Here is a tiny trained network, its code and every weight. The questions are about switching its units off for an input and a target symbol, where a switched-off unit gives its printed mean instead of its output.

import numpy as np


def w(rows, s, z=0):
    codes = np.array(rows[::2]) - 128.0
    scale = np.full(codes.shape[1], s)
    scale[-1] = z or s
    return codes * scale


def norm(h):
    return h / np.sqrt((h * h).mean(-1, keepdims=True) + 1e-5)


def f(y):
    return np.maximum(y, 0)


def softmax(a):
    e = np.exp(a - a.max(-1, keepdims=True))
    return e / e.sum(-1, keepdims=True)


def log_softmax(a):
    a = a - a.max(-1, keepdims=True)
    return a - np.log(np.exp(a).sum(-1, keepdims=True))


def net(x, mask):
    ids = ['ΔΛΠΣαβγεζημτψω'.index(c) for c in x.split()]
    T = len(ids)
    res = E[ids] + P[:T]
    u = 0
    for l in range(2):
        r = norm(res)
        for j in range(2):
            rows = slice(2 * j, 2 * j + 2)
            q, k, v = (r @ M[l][rows].T for M in (Q, K, V))
            z = softmax(np.where(np.tri(T) > 0, q @ k.T / 2**0.5, -1e9)) @ v
            o = O[l][rows]
            res = res + np.where(mask[u + j], z, o[:, -1]) @ o[:, :-1]
        u += 2
        y = f(norm(res) @ A[l][:, :-1].T + A[l][:, -1])
        res = res + np.where(mask[u : u + 8], y, B[l][:, -1]) @ B[l][:, :-1]
        u += 8
    return log_softmax(norm(res)[-1] @ U[:, :-1].T + U[:, -1])


Q, K, V, O, A, B = {}, {}, {}, {}, {}, {}
E = w([
[132,213,172,35,188,128,107,89],'Δ',
[189,61,74,168,173,57,249,55],'Λ',
[110,123,1,83,116,176,100,107],'Π',
[110,154,70,114,136,84,241,186],'Σ',
[202,192,92,67,42,138,78,104],'α',
[128,106,222,178,61,74,118,141],'β',
[138,79,106,151,121,155,39,67],'γ',
[55,177,126,125,71,111,122,27],'ε',
[58,124,107,62,100,99,208,165],'ζ',
[101,70,156,70,160,136,182,88],'η',
[158,153,89,146,141,39,93,160],'μ',
[181,146,44,168,188,43,128,168],'τ',
[42,126,142,109,148,144,144,138],'ψ',
[133,181,75,144,131,92,183,106],'ω',
],0.018)
P = w([
[113,103,160,121,49,2,122,97],'0',
[106,124,152,120,69,49,142,99],'1',
[102,122,150,123,85,80,153,108],'2',
[105,125,158,132,93,107,159,121],'3',
[107,126,158,132,102,128,159,124],'4',
[115,127,159,150,110,142,161,129],'5',
[115,127,160,146,113,169,166,135],'6',
[128,131,164,157,122,179,163,140],'7',
[135,133,165,165,126,197,161,142],'8',
[140,131,160,161,133,216,162,147],'9',
[150,134,166,167,137,232,162,152],'10',
[116,132,151,153,156,206,167,136],'11',
],0.006)
Q[0] = w([
[92,159,121,109,76,131,184,114],'L0H0',
[175,154,92,85,147,122,254,163],'L0H0',
[89,186,97,100,118,98,195,175],'L0H1',
[115,129,205,176,108,158,173,130],'L0H1',
],0.0099)
K[0] = w([
[151,120,134,89,120,214,132,63],'L0H0',
[218,104,114,99,186,212,137,136],'L0H0',
[170,159,135,102,131,254,132,131],'L0H1',
[121,164,133,105,143,160,60,155],'L0H1',
],0.0096)
V[0] = w([
[210,94,151,29,147,253,126,129],'L0H0',
[186,169,84,50,30,125,80,153],'L0H0',
[94,222,174,110,238,151,13,115],'L0H1',
[118,117,113,158,92,93,175,110],'L0H1',
],0.0041)
O[0] = w([
[247,123,1,131,53,120,156,121,2],'L0H0',
[165,114,137,85,168,179,94,113,162],'L0H0',
[121,184,101,136,133,87,73,172,27],'L0H1',
[97,216,94,197,47,194,113,227,203],'L0H1',
],0.0063,0.0029)
A[0] = w([
[78,155,163,127,232,134,137,115,81],'L0N0',
[2,118,108,80,122,182,100,59,252],'L0N1',
[97,92,36,179,87,123,100,73,187],'L0N2',
[122,112,123,95,149,181,199,170,90],'L0N3',
[146,116,140,90,185,71,192,90,143],'L0N4',
[112,187,29,141,160,120,155,123,142],'L0N5',
[158,209,80,148,137,141,147,117,66],'L0N6',
[116,110,207,142,101,155,140,85,187],'L0N7',
],0.0066,0.0024)
B[0] = w([
[157,201,175,166,122,211,223,110,170],'L0N0',
[167,159,87,191,190,55,87,165,254],'L0N1',
[109,119,83,59,78,142,224,191,182],'L0N2',
[59,52,187,166,107,80,3,121,175],'L0N3',
[112,145,178,35,227,248,72,149,187],'L0N4',
[48,12,234,93,62,73,51,234,190],'L0N5',
[154,113,138,173,106,151,39,65,159],'L0N6',
[116,39,60,134,154,93,71,140,207],'L0N7',
],0.0057,0.0066)
Q[1] = w([
[180,39,82,189,99,126,153,35],'L1H0',
[251,195,174,212,167,102,160,109],'L1H0',
[104,3,193,52,102,20,49,191],'L1H1',
[211,243,137,167,243,44,135,37],'L1H1',
],0.0052)
K[1] = w([
[136,137,92,157,119,94,149,127],'L1H0',
[149,191,169,126,123,53,164,185],'L1H0',
[150,144,144,162,161,197,125,152],'L1H1',
[67,189,169,120,138,11,123,100],'L1H1',
],0.012)
V[1] = w([
[168,137,110,139,196,145,65,107],'L1H0',
[75,134,142,113,192,145,92,77],'L1H0',
[134,157,207,95,54,78,140,193],'L1H1',
[211,105,209,139,174,159,253,112],'L1H1',
],0.0051)
O[1] = w([
[188,151,245,239,79,128,159,172,103],'L1H0',
[170,145,59,103,167,188,144,20,171],'L1H0',
[199,122,105,52,119,150,104,3,158],'L1H1',
[161,81,253,149,124,33,96,102,3],'L1H1',
],0.0056,0.0042)
A[1] = w([
[169,119,75,197,199,124,64,174,119],'L1N0',
[58,106,62,129,101,43,20,136,96],'L1N1',
[150,106,218,162,160,99,145,93,237],'L1N2',
[76,38,197,80,155,110,60,160,252],'L1N3',
[43,174,95,119,133,128,79,125,166],'L1N4',
[119,122,236,121,71,100,113,134,52],'L1N5',
[145,150,163,50,99,56,180,244,19],'L1N6',
[91,103,124,224,31,52,254,98,176],'L1N7',
],0.008,0.0029)
B[1] = w([
[138,119,182,163,103,114,226,76,184],'L1N0',
[246,98,175,113,123,99,103,136,232],'L1N1',
[135,115,77,171,161,110,134,191,181],'L1N2',
[109,201,71,142,103,115,100,97,255],'L1N3',
[123,114,144,175,117,147,202,172,223],'L1N4',
[80,129,154,137,159,89,93,196,165],'L1N5',
[185,97,169,150,132,161,123,69,169],'L1N6',
[110,105,150,60,162,160,65,113,195],'L1N7',
],0.011,0.0087)
U = w([
[250,81,194,136,105,75,141,87,136],'Δ',
[101,158,150,225,159,150,213,142,186],'Λ',
[161,216,173,74,213,191,129,126,123],'Π',
[31,148,188,70,81,132,157,54,188],'Σ',
[101,141,96,62,86,62,190,137,111],'α',
[138,131,122,109,143,143,131,139,41],'β',
[147,88,47,125,80,165,160,235,70],'γ',
[105,104,217,119,95,228,126,191,86],'ε',
[176,174,80,95,49,192,78,66,156],'ζ',
[140,36,105,72,231,125,164,124,140],'η',
[142,130,124,111,141,143,132,136,3],'μ',
[134,49,214,56,120,194,93,82,113],'τ',
[98,159,21,159,178,124,110,62,121],'ψ',
[81,120,171,138,127,84,43,177,218],'ω',
],0.011,0.0028)

Each question gives the input, a string of symbols that net reads in full, and the target symbol t.
The units are the heads (2 rows each of Q, K, V and O) and the neurons (one row each of A and B). Each row of codes is followed by its name. A weight is (code - 128) times the scale printed after its matrix; where a second scale follows, it is the last column's (O, A, B and U).
mask holds one flag per unit, layer by layer, with each layer's heads first. A switched-off unit (its flag False) gives its mean, the last column of its rows in O or B, instead of its output. The means were averaged over made-up inputs and are rounded, as every weight is.
A unit's drop is (log p(t) with every unit on - log p(t) with that unit switched off) / (log p(t) with every unit on - log p(t) with every unit switched off).
The circuit of an input: a set's keep is (log p(t) with only the set's units on - log p(t) with every unit switched off) / (log p(t) with every unit on - log p(t) with every unit switched off). Starting from the 12 units with the biggest drops (on a tie, the unit counted first), units are removed one at a time, each time the one whose removal leaves the highest keep (on an exact tie, the one counted first), for as long as the keep stays at least 0.8.
circuit, biggest first: the units of the circuit, biggest drop first
k most important neurons: the k neurons with the biggest drops, biggest first
top k neurons in layer l: the k neurons of layer l with the biggest drops, biggest first
which heads matter: for each layer, one digit per head in row order, 1 if its drop is at least 0.15 and else 0, layers parted by /
input μ η β β β ω γ ψ ζ ζ, target ε: circuit, biggest first : L1N6, L1H0, L0N3
input ε β α ε γ Π τ Δ τ Σ ζ ζ, target Δ: which heads matter : 11 / 00
input τ η ζ ζ ζ, target τ: which heads matter : 10 / 00
input ω Π ψ γ Λ Σ, target ω: 3 most important neurons : L0N3, L0N5, L0N4
input Σ ζ Π ω, target γ: 3 most important neurons : L0N5, L0N4, L0N1
input Λ ζ Π Π γ γ η ζ β γ ω, target ε: circuit, biggest first : L0N5, L0N1
input Π ψ μ ε ψ ω ζ ζ, target γ: top neuron in layer 1 : L1N0
input μ ω ε α μ Λ ε, target Λ: which heads matter : 10 / 01
input τ γ Σ μ Σ Δ Λ τ ω, target ω: which heads matter : 00 / 01
input Δ η ω, target τ: circuit, biggest first : L0N5, L1N7, L1N6
input ψ Π τ ε, target Δ: 3 most important neurons : L1N1, L0N1, L0N7
input μ Λ μ, target Λ: 2 most important neurons : L0N5, L0N0
input Λ Σ ε Δ γ γ, target Λ: which heads matter : 01 / 01
input ε α β Λ γ Δ μ Σ τ μ, target Λ: top 3 neurons in layer 0 : L0N0, L0N7, L0N2
input τ β ε β α Π ψ α ψ ζ, target ζ: 2 most important neurons : L1N3, L0N3
input η ε ω Π ω τ Δ Σ, target Δ: circuit, biggest first : L1N6, L0H1, L0N5
input Π α α ω α Σ α γ, target Δ: circuit, biggest first : L0N1, L1N0
input τ η ψ β β μ, target Δ: circuit, biggest first : L1N1
input ζ ε τ ψ ζ ε ζ τ, target Λ: 2 most important neurons : L0N0, L0N7
input β μ ψ β μ Π α α α Λ ω, target ω: which heads matter : 00 / 11
input ζ μ β β ε β τ η τ γ ε Σ, target ε: most important neuron : L0N5
input ψ α ψ Σ, target ζ: which heads matter : 10 / 00
input τ ω μ Π Λ Π γ, target Δ: top 3 neurons in layer 0 : L0N1, L0N4, L0N7
